Below are the code and all the weights of a small trained network. Each question names an input and a class and asks about switching units off, where a switched-off unit gives its printed mean instead of its output.

import numpy as np


def w(rows, s, z=0):
    codes = np.array(rows[::2]) - 128.0
    scale = np.full(codes.shape[1], s)
    scale[-1] = z or s
    return codes * scale


def norm(h):
    return h / np.sqrt((h * h).mean(-1, keepdims=True) + 1e-5)


def f(y):
    return y / 2 * (1 + np.tanh(0.7978845608 * (y + 0.044715 * y**3)))


def log_softmax(a):
    a = a - a.max(-1, keepdims=True)
    return a - np.log(np.exp(a).sum(-1, keepdims=True))


def net(x, mask):
    res = np.array(x, float).reshape(1, 3) / 4 @ E
    u = 0
    for l in range(2):
        y = f(norm(res) @ A[l][:, :-1].T + A[l][:, -1])
        res = res + np.where(mask[u : u + 12], y, B[l][:, -1]) @ B[l][:, :-1]
        u += 12
    return log_softmax(norm(res)[-1] @ U[:, :-1].T + U[:, -1])


A, B = {}, {}
E = w([
[7,205,214],'x0',
[125,22,243],'x1',
[67,62,51],'x2',
],0.0016)
A[0] = w([
[239,234,215,39],'L0N1',
[70,54,51,170],'L0N2',
[233,206,206,52],'L0N3',
[200,180,211,108],'L0N4',
[94,103,185,5],'L0N5',
[61,142,193,197],'L0N6',
[217,163,217,42],'L0N7',
[155,134,144,19],'L0N8',
[64,223,152,75],'L0N9',
[165,65,194,22],'L0N10',
[92,192,98,248],'L0N11',
[253,199,207,118],'L0N12',
],0.0047,0.0011)
B[0] = w([
[72,92,87,171],'L0N1',
[3,116,127,247],'L0N2',
[86,119,66,152],'L0N3',
[90,111,137,146],'L0N4',
[159,137,136,113],'L0N5',
[140,152,168,197],'L0N6',
[103,91,123,133],'L0N7',
[136,97,129,90],'L0N8',
[164,148,160,178],'L0N9',
[140,96,146,136],'L0N10',
[125,146,146,219],'L0N11',
[76,118,104,179],'L0N12',
],0.0059,0.0015)
A[1] = w([
[124,204,76,105],'L1N1',
[115,181,101,27],'L1N2',
[162,2,240,160],'L1N3',
[161,236,43,99],'L1N4',
[182,61,61,159],'L1N5',
[152,146,154,133],'L1N6',
[162,96,72,141],'L1N7',
[138,77,177,254],'L1N8',
[119,139,49,150],'L1N9',
[229,51,64,149],'L1N10',
[120,130,119,101],'L1N11',
[169,96,102,164],'L1N12',
],0.0061,0.0015)
B[1] = w([
[184,48,151,180],'L1N1',
[148,75,171,132],'L1N2',
[215,103,52,253],'L1N3',
[219,23,100,213],'L1N4',
[44,253,252,183],'L1N5',
[125,180,131,116],'L1N6',
[127,175,175,154],'L1N7',
[175,186,77,188],'L1N8',
[169,116,196,197],'L1N9',
[101,205,204,177],'L1N10',
[128,126,127,127],'L1N11',
[129,180,176,135],'L1N12',
],0.0038,0.0025)
U = w([
[252,54,105,208],'0',
[107,236,248,189],'1',
[2,54,93,223],'2',
[110,95,127,144],'3',
[108,109,131,2],'4',
[108,99,130,5],'5',
[109,110,131,9],'6',
],0.0095,0.0064)

Each question gives the input, the list of numbers given to net, and the class t.
The units are the neurons (one row each of A and B). Each row of codes is followed by its name. A weight is (code - 128) times the scale printed after its matrix; where a second scale follows, it is the last column's (A, B and U).
mask holds one flag per neuron, layer by layer. A switched-off neuron (its flag False) gives its mean, the last column of its row in B, instead of its output. The means were averaged over made-up inputs and are rounded, as every weight is.
A unit's drop is (log p(t) with every unit on - log p(t) with that unit switched off) / (log p(t) with every unit on - log p(t) with every unit switched off).
The circuit of an input: a set's keep is (log p(t) with only the set's units on - log p(t) with every unit switched off) / (log p(t) with every unit on - log p(t) with every unit switched off). Starting from the 12 units with the biggest drops (on a tie, the unit counted first), units are removed one at a time, each time the one whose removal leaves the highest keep (on an exact tie, the one counted first), for as long as the keep stays at least 0.8.
units of the circuit, in order: the units of the circuit, biggest drop first
unit that matters most: the unit with the biggest drop
k most important neurons: the k neurons with the biggest drops, biggest first
k most important neurons of layer l: the k neurons of layer l with the biggest drops, biggest first
drop when u is switched off: that unit's drop, to one decimal
input [-8,-4,2], class 1: most important neuron : [L1N5]
input [7,8,0], class 0: units of the circuit, in order : [L1N3; L1N5; L0N2]
input [4,-4,-5], class 2: 3 most important neurons of layer 0 : [L0N1; L0N12; L0N4]
input [4,5,-3], class 0: units of the circuit, in order : [L0N2; L1N3]
input [-1,-8,7], class 0: 3 most important neurons : [L1N4; L0N1; L0N12]
input [-8,-7,-3], class 1: units of the circuit, in order : [L1N5; L1N10]
input [6,2,6], class 1: units of the circuit, in order : [L0N6; L0N1]
input [2,7,-8], class 2: units of the circuit, in order : [L0N1; L0N3]
input [4,7,-3], class 0: units of the circuit, in order : [L1N3; L0N2]
input [6,3,-7], class 2: units of the circuit, in order : [L0N1; L0N3; L1N5]
input [-5,3,-6], class 2: units of the circuit, in order : [L0N12; L0N1; L0N3]
input [1,-8,-8], class 0: 2 most important neurons : [L0N2; L1N4]
input [3,8,-5], class 0: 2 most important neurons : [L1N3; L0N2]
input [6,7,1], class 0: unit that matters most : L1N3
input [8,4,6], class 1: 2 most important neurons : [L0N6; L0N1]
input [-5,4,0], class 1: 2 most important neurons : [L1N5; L1N10]
input [-4,5,-6], class 2: 3 most important neurons : [L0N12; L0N1; L0N3]
input [7,7,5], class 0: 2 most important neurons of layer 0 : [L0N12; L0N2]
input [5,-2,-6], class 2: 3 most important neurons : [L0N1; L0N3; L1N5]
input [-1,-5,4], class 0: most important neuron of layer 0 : [L0N1]
input [5,-6,3], class 0: 2 most important neurons : [L1N4; L1N5]
input [-7,3,7], class 1: 2 most important neurons of layer 1 : [L1N5; L1N10]
input [-7,-2,-8], class 2: drop when L0N9 is switched off : 0.2
input [1,-4,-2], class 0: drop when L0N2 is switched off : 0.3
input [-5,1,5], class 1: drop when L0N4 is switched off : 0.1
